Each row has a class, written after it.
[ 87  13   9   9   0  72  42 -16  39 -55 -12 -58 -36  13 -40 -31   2 -49
 -25  66  29  54  65  48 -35  45  21  40  14 -42  35 -13 -21  27 -35  60]
D
[ 99 -33 -53  30 -18   2 -41 -61 -32  30  52 -47   2  13 -32 -19  13 -51
  39  10 -21 -18  63  19 -10 -23 -41  31  70   2 -37   0 -63 -27  19  73]
K
[ 75  20 -15  28  -9  53  39 -13  56 -38 -21 -50 -23  21 -28 -46  18 -18
 -43  73  23  36  58  47 -32  26  31  20  23 -49  47 -13 -22  24 -27  79]
Z
[ -53  -21  -18   -3  -34   40  -29 -103   40  -52   20  -26   16  -32
  -44  -32   12   17    1   40  -16   33   49  -22  -23   17  -93   12
   -6   23  -62  -30  -34  -10  -21    9]
D
[114 -25 -33   8  -7  23 -35 -54 -28  26  18 -47  -8   5 -53 -21  29 -54
  22 -20 -65 -26  37  34   2   8 -39  13  36  -3 -32  12 -80 -57  14  48]
H
[-44 -41 -29   2 -32  41 -31 -86  22 -30  12  -9   1 -52 -47 -34  39  12
 -19  55  26  40  51  -6 -51  -1 -49  22   5   5 -29  -8 -32  -3 -25   3]
K
[-44 -53 -53 -19 -30  58 -33 -78  42 -55  46  -2 -18 -29 -24 -18  21  13
 -32  64  23  37  40 -37 -56  24 -98   0   2   9 -31 -11 -33 -17 -16 -24]
G
[ 84   0 -12   0 -17  46  37 -45  19  22 -18 -53 -36  -2 -32   2  13 -49
 -22  56  31  59  60  20 -22  32  54  50  19 -47  31 -43 -10  19 -31  82]
X
[ 69  -8 -20  14   0  19 -82 -53 -18  68  30 -25  -3  12 -49 -38  25 -49
  83   3 -41   3  48  21 -11 -13 -21  18  54 -13 -56   8 -68 -11 -18  75]
K
[ -8 -54 -18  23 -37  82   2 -84  51 -68  -1 -44   1 -65 -45 -14  14  27
 -24  35  -4   2  44  16 -49  28 -91 -21   0 -16 -29 -30 -31 -14 -37   2]
J
[-57 -12 -19  -5 -30  59 -24 -86  55 -89  42 -23   3 -31 -41 -32  27  13
 -20  63  29  53  85 -11 -74  -9 -70   3   7   9 -27   3 -33  -7 -27   9]
K
[ 70  27  27  39  -3  59  50  -9  52 -52 -18 -51 -37  26 -57 -15  17 -49
 -35  61   5  42  75  48 -38  21  36  24  23 -45  50 -34 -30  19 -17  62]
M
[ 73  12 -15 -12   9  40 -63 -39  -6   6  26 -24 -23  31 -77 -48   9 -65
  56  -2 -31   7  51  22 -11  13 -44  30  18 -21 -41  33 -78 -33 -17  45]
H
[ 89 -46 -67  -5  -1  45 -27 -82 -14  68  35 -64 -21 -30 -19 -47   9 -56
  46  46 -70  -8  57  19   2 -28 -34  30  33 -25 -11 -18 -20 -44  16  83]
H
[ 74  -2  -5  10 -15   3 -52 -58 -18  23  17 -36   8  49 -67  13  12 -48
  59  13 -19  -6  43  22 -25  -3 -42  22  69   8 -66  18 -80  -7   9  60]
G
[ 84  10  -2  29  -7   7 -14 -36 -12  31  23 -35  20  25 -90  25   8 -43
  21 -16 -30 -35  60  28 -29  -1 -47  23  45   7 -37  27 -47  -7 -21  50]
D
[-21 -23 -39   4 -44  49 -11 -88  40 -57  15 -25  10 -17 -60   1   1  32
 -46  60  24  34  64  -2 -37  34 -73  15  24  10 -44 -20 -36 -18  -4  16]
G
[ -14  -30   -9  -33  -25   45  -30 -100   34  -67    6  -19    5  -40
  -18  -48   52   20  -30   47  -22   37   28    7  -44   36  -64  -19
   -6   10  -63   -5  -45   -8  -29    2]
P
[ 74  11  10   8 -14  76  26 -38  22 -21  13 -57 -38  34 -59 -28  14 -14
  -3  49  16  51  71  17 -11  29  21  42  35 -20  29  -4 -40  14 -17  50]
H
[   4  -73  -20  -17  -10   24   -5  -66   32  -37   14  -24   -9  -44
  -19  -25   19   33  -45  110   29   15   46    5 -105   46  -85   -1
   28   30  -46  -19  -37  -12   -4   20]
M
[ 61 -29 -69   5  -7  44 -49 -34 -26   4  35 -38   2   1 -41 -18   7 -46
  50  40 -32   8  60  37  30 -31 -47  25  30 -16  -5  14 -37 -15 -18  55]
P
[ 92  19  10  14  -9  53  29 -31  19 -37 -20 -65 -26  15 -31 -35  16  -9
 -20  73  21  52  78  54 -33  28  48  19  45 -35  30 -15 -16  30 -30  91]
K
[  -8  -39  -39   -5  -28   32   -8 -111   24  -70   38  -31   -4  -54
  -23  -37   -2   34  -50   74   50   19   73   -1  -61   18  -58   33
   19    6  -24  -12  -33  -12  -16   27]
K
[114 -35 -43   5  -6   5 -54 -28 -58  31  48 -18 -24  29 -26 -41  -7 -61
  38  -3 -51  -6  48  30  20  -2 -64  15  50 -28 -81 -19 -64 -16  16  62]
H
[104  29 -15  22 -17  56  19 -35   2 -29 -13 -49 -37  36 -46 -36  -1 -40
 -27  55  10  53  63  39  -5  45  53  41  35 -33  26 -28 -19  15 -16  76]
G
[-23 -40 -51   4 -34  41 -35 -82  18 -62  16 -28  -7 -49 -24 -26  30  -1
 -24  63  10  25  37  -2 -60  19 -85   4  13  14 -31 -25 -34 -17 -23   4]
G
[ 64  44  13   1 -20  59  17 -52  30 -23   4 -44 -46  33 -65 -32  13 -17
 -31  49  13  67  73  17   6  26  27  44  27 -56  33 -13 -32  29 -36  52]
H
[ 96 -49 -20 -10   0  20 -67 -76   6  16 -10 -49  32  -6 -61 -20   9 -66
  45  43 -42  -6  47  35  -1   2 -70  17  28 -30 -71  32 -47 -18 -35  69]
M
[104 -11 -11 -23 -11  23 -25 -47 -45   2  20 -23 -11  23 -30 -21  10 -35
  44   3 -63 -10  29  64  26  21 -39  12  47 -12 -63  24 -62 -32 -15  65]
M
[ 72  -1 -13  30 -35  61  40 -34  11 -51 -21 -53 -35   2 -21  -7  28 -37
 -19  51   3  45  46  52 -13  33  46  28  37 -46  37 -33  -9  60 -30  69]
D
[ 43  17  -6  10 -12  57  27 -30  47 -24 -27 -40 -31  23 -48  -5  26 -34
 -16  66  22  50  60  43 -31  37  32  47  14 -34  21 -15 -28  38 -19  66]
X
[ 88  33   4  -4 -16  70  29 -33  29 -45   3 -43 -50  38 -43 -58  -5 -25
 -30  57  26  46  65  36 -11  35  29  26  27 -52  30 -10 -22  22 -37  67]
J
[106   0  -4   3   8  60  20 -14  43 -10 -21 -54 -32  20 -26 -32   6 -38
   2  79  27  51  77  45 -44  27  47  34  23 -63  41  -6  -3  25 -35  93]
K
[109  -9  18  35   5  13 -18 -40   5  27  21 -52  15  50 -71 -37  12 -38
  66  -8 -58 -22  30  47  27   2 -25  -4  58  -2 -60  17 -83 -34  29  71]
M
[ 84  21 -18  22   1  24 -28 -72 -26  61  53 -50   7  30 -81 -11   4 -50
  38  25   4 -11  86  30  -6 -15  -7  67  52  16 -33  41 -51 -26   2  79]
K
[ 94   9 -14   1  21  28 -30 -77   1  42  40 -67  -1  14 -39 -85 -17 -61
  39  55 -31 -18  58  10 -11 -32 -70  16  38  -9 -51  18 -52 -33 -18  79]
Z
[-19 -54 -40  -6 -24  38  11 -70  54  -6  24 -18 -17 -43 -41 -31  27  11
 -39  87  31  30  46 -17 -96   2 -74   0   4   1 -11 -23  -8 -25  10   2]
J
[ -5 -34 -46   0 -43  62  24 -79  50 -85  30 -25 -16 -38 -26 -13  20  10
 -52  39   0  13  53  -8 -42   4 -82  -5  25 -28  -5 -19 -23   1 -15 -12]
P
[ 80   5  -8   5 -30  97  26 -44  34 -45 -17 -46 -19  20 -37 -21   0 -35
 -11  39  19  60  65  15 -20  34  37  26  19 -50  24   1 -25  20 -57  60]
Z
[  -6  -40  -22  -11  -36   26   -5  -73   47  -65   26  -35    6  -17
  -59  -27   20   31  -52   28    7    8   66  -29  -56   12 -108  -41
   26   -2  -57  -23  -33  -23   -6   21]
H
[ 82 -11 -42   2   0   6 -43 -32 -32  12  28 -32  -5  14 -15 -28 -23 -64
  25  20 -58   2  39  23  38 -37 -28  -1  57 -30 -19  -1 -41   5  20  55]
D
[ 88 -20 -25  21 -11  -2 -38 -52   2  38  31 -43  23  44 -70  -9   5 -53
  40   9 -32  -4  55  18  22 -13 -40  22  50 -10 -55   5 -63  -7  23  79]
D
[ 86  42  24  37  -9  64  42 -33  32 -47  -6 -50 -35  26 -50 -45   9 -28
 -33  45  32  46  75  51 -19  26  66  36  41 -55  35  -5 -22  46 -28  68]
K
[ 73  -4  -2  -8 -11  37 -47 -55   6  63  -1 -26  -2  20 -72   8   9 -51
  49  19 -45  19  54  30 -11 -20 -25   8  32 -40 -38   9 -53 -13 -17  57]
J
[-55 -40 -57  11 -35  39 -44 -72  23 -61  32  -9 -12 -37 -22  -9  32   0
 -29  42   4  20  43  -9 -38  14 -54  -9   4   7 -29 -47 -40  -6  -1  23]
G
[ 92 -13 -35  -1   2  20 -41 -54 -21  23  30 -43  16  18 -84 -54  13 -34
   1  18   7   1  42   7  26  12 -47  32  37  14 -33  46 -78 -43 -10  56]
Z
[  1 -54 -58  -1 -45  28  13 -64  24 -64  40 -42  -8 -10  -2   1   6  13
 -47  66  15  -1  65  -6 -42  -3 -73  -8  49  14 -10 -39 -39   3  12  43]
D
[ -17  -58  -21   -9  -37   61   10  -73   58  -63   12  -28   14  -31
  -24  -41   10   11  -46   70   14   22   56    1  -68   26 -104   -6
   16   10  -77  -18  -20    8  -21    3]
D
[-13 -44 -39 -22 -36  34 -28 -79  18 -72 -11 -26  -1 -32 -20   6  30  11
 -27  32 -18  16  35   3 -30  46 -81 -14  15   9 -63 -29 -50   2 -11  30]
X
[  91  -16   -3   17  -11   22  -60  -62  -22   23    0  -28   25   32
  -51  -50  -11  -38   96  -24  -64  -35    5   25   10    4  -62   10
   59   -1 -103   36  -60  -10  -14   28]
G
[ 74  -4 -54  11  -9  31 -57 -50 -37  64  27 -54  -5  -2 -27  -3  15 -71
  87  13 -29  31  33   7  17  -3  -1  55  51  12  -6   4 -52 -21  -5  60]
X
[ 83   7  -3  29  -4  56  32 -21  26 -22  -8 -51 -48  -8 -13 -35  25 -40
 -17  51  35  35  60  44 -54  27  66  34  29 -50  58 -29 -15  25 -33  77]
K
[ 98 -13 -31 -21 -22  32  -2 -79 -40  45  44 -53  -6  30 -56   6  -7 -40
  37  43 -14 -35  81  35   3 -31 -39  60  67  -7 -29  34 -22   1 -16  94]
J
[ 70  24  10  16  -4  42   5 -36  22 -36 -10 -49 -36   9 -32 -25  19 -34
 -14  64  17  55  55  38 -38  33  46  23  25 -41  29 -34 -18  35 -33  78]
G
[ 90   7  -1  25 -20  77  40 -43  22 -33   2 -58 -39  14 -26 -14  -5 -24
 -18  49  42  43  70  30 -16  39  44  24  40 -56  23 -19  -9  33 -32  73]
K
[   0  -35  -19  -21  -41   44   12 -108   52  -49    0  -44   -4  -49
  -39  -35   45   19  -64   60  -21    4   64    5  -79   18  -83    1
   25    7  -34  -36  -31  -18  -12   36]
J
[105 -28   0  31   4  23 -43 -38 -12  13  19 -37   8  23 -66 -18  -3 -47
  80 -15 -46 -25  34  36   1  -7 -58  26  52 -20 -49  15 -73  -8 -14  42]
G
[100 -19 -39  43 -20  18 -39 -26 -57   7  38 -36 -10   8 -40  16  14 -67
  49   3 -22 -13  32  53  -1  10 -45  14  59  -8 -38  10 -61 -18 -19  50]
M
[ -8 -30 -26  10 -29  26 -25 -78  63 -77   8 -19   9 -20 -44  11  11   9
 -58  59  13  15  58   0 -73  39 -70 -13  17  -3 -37 -15 -57 -16  -2  15]
M
[ 82  33   7   2 -20  41  18 -56  26 -17  -9 -49 -40  15 -48 -36  22 -26
  -4  74  19  62  63  41 -56  35  41  35  38 -48  19 -21  -9  36 -28  90]
J
[-59 -21 -61 -12 -30  58 -20 -93  34 -68  39 -14 -22 -56 -46 -40  25  -4
 -32  49   8  20  61 -16 -56  13 -85  25   4   7 -25 -18 -33  -5 -26  11]
X
[ 62   9  -8  11 -27  58  34 -19  11 -37 -18 -38 -41  16 -36  -2  17 -17
 -12  47  32  64  49  43 -14  48  41  37  34 -36  26 -26 -32  41 -29  61]
X
[ 45   8  10  21 -25  58  46  -4  18 -19  -1 -33 -51  11 -33  -1  22 -35
  -9  36  43  57  40  35 -26  29  48  46  40 -35  45 -37 -41  37 -21  43]
D
[ 83 -33 -42  27 -10   9 -73 -42 -27  14 -19 -37  15 -16 -21  -4 -12 -54
  63  -2 -68  -9  32  43  47 -24  -6  28  49 -53 -15 -27 -39  16 -18  76]
G
[-67 -18 -44 -16 -24   6 -45 -98  30 -53  36 -16 -14 -29 -27 -14  27  20
  -4  97  49  41  65 -26 -84  11 -83  37  23  21 -37 -13 -30  10   1  31]
K
[ 86  16  -2  14  -6  51  39 -24  32 -41 -13 -55 -43   3 -22 -26  15 -15
 -11  84  27  52  58  49 -61  43  30  19  40 -54  31 -28  -1  49 -33  74]
P
[ -6 -39 -66   1 -42  59 -11 -90  35 -43  22 -52   3 -57 -28  -2  12  13
 -20  75  25  18  68   0 -74  20 -85   9  39   7 -28 -27 -27 -21 -24  30]
P
[-49 -27 -50 -20 -36  50 -13 -88  36 -38  12 -38  -4 -43 -44  -4  50  12
 -52  73  14  18  60 -15 -62  14 -88  17  39  29 -22 -14 -54 -15  -7  37]
Z
[ -28  -47  -38  -31  -26   33  -32  -74   60  -51   19  -32   -1  -35
  -43  -21   37   24  -57   85   34   34   73  -24  -94   32 -101   -8
    9   10  -40  -16  -31  -15  -22   25]
H
[ 97  18  -5  -7 -20  70  43 -42  10 -67 -11 -64 -50   8 -23 -43  10 -24
 -23  92  27  54  58  56 -33  62  21  44  53 -28  31  -6 -20  16 -43  75]
M
[ -15  -47  -16  -18  -45   44   -4 -107   41  -62   15  -35   19  -34
  -40  -34   38    0  -35   43  -15   29   50  -22  -56   14 -103   -7
    8   24  -67  -12  -30  -12  -24    0]
D
[ 70  23  -3  14 -14  75  12 -24  32 -29 -12 -37 -41  22 -43 -25   3 -32
  -7  61   9  58  61  35 -27  30  36  28  44 -59  30 -19 -11  46 -39  60]
G
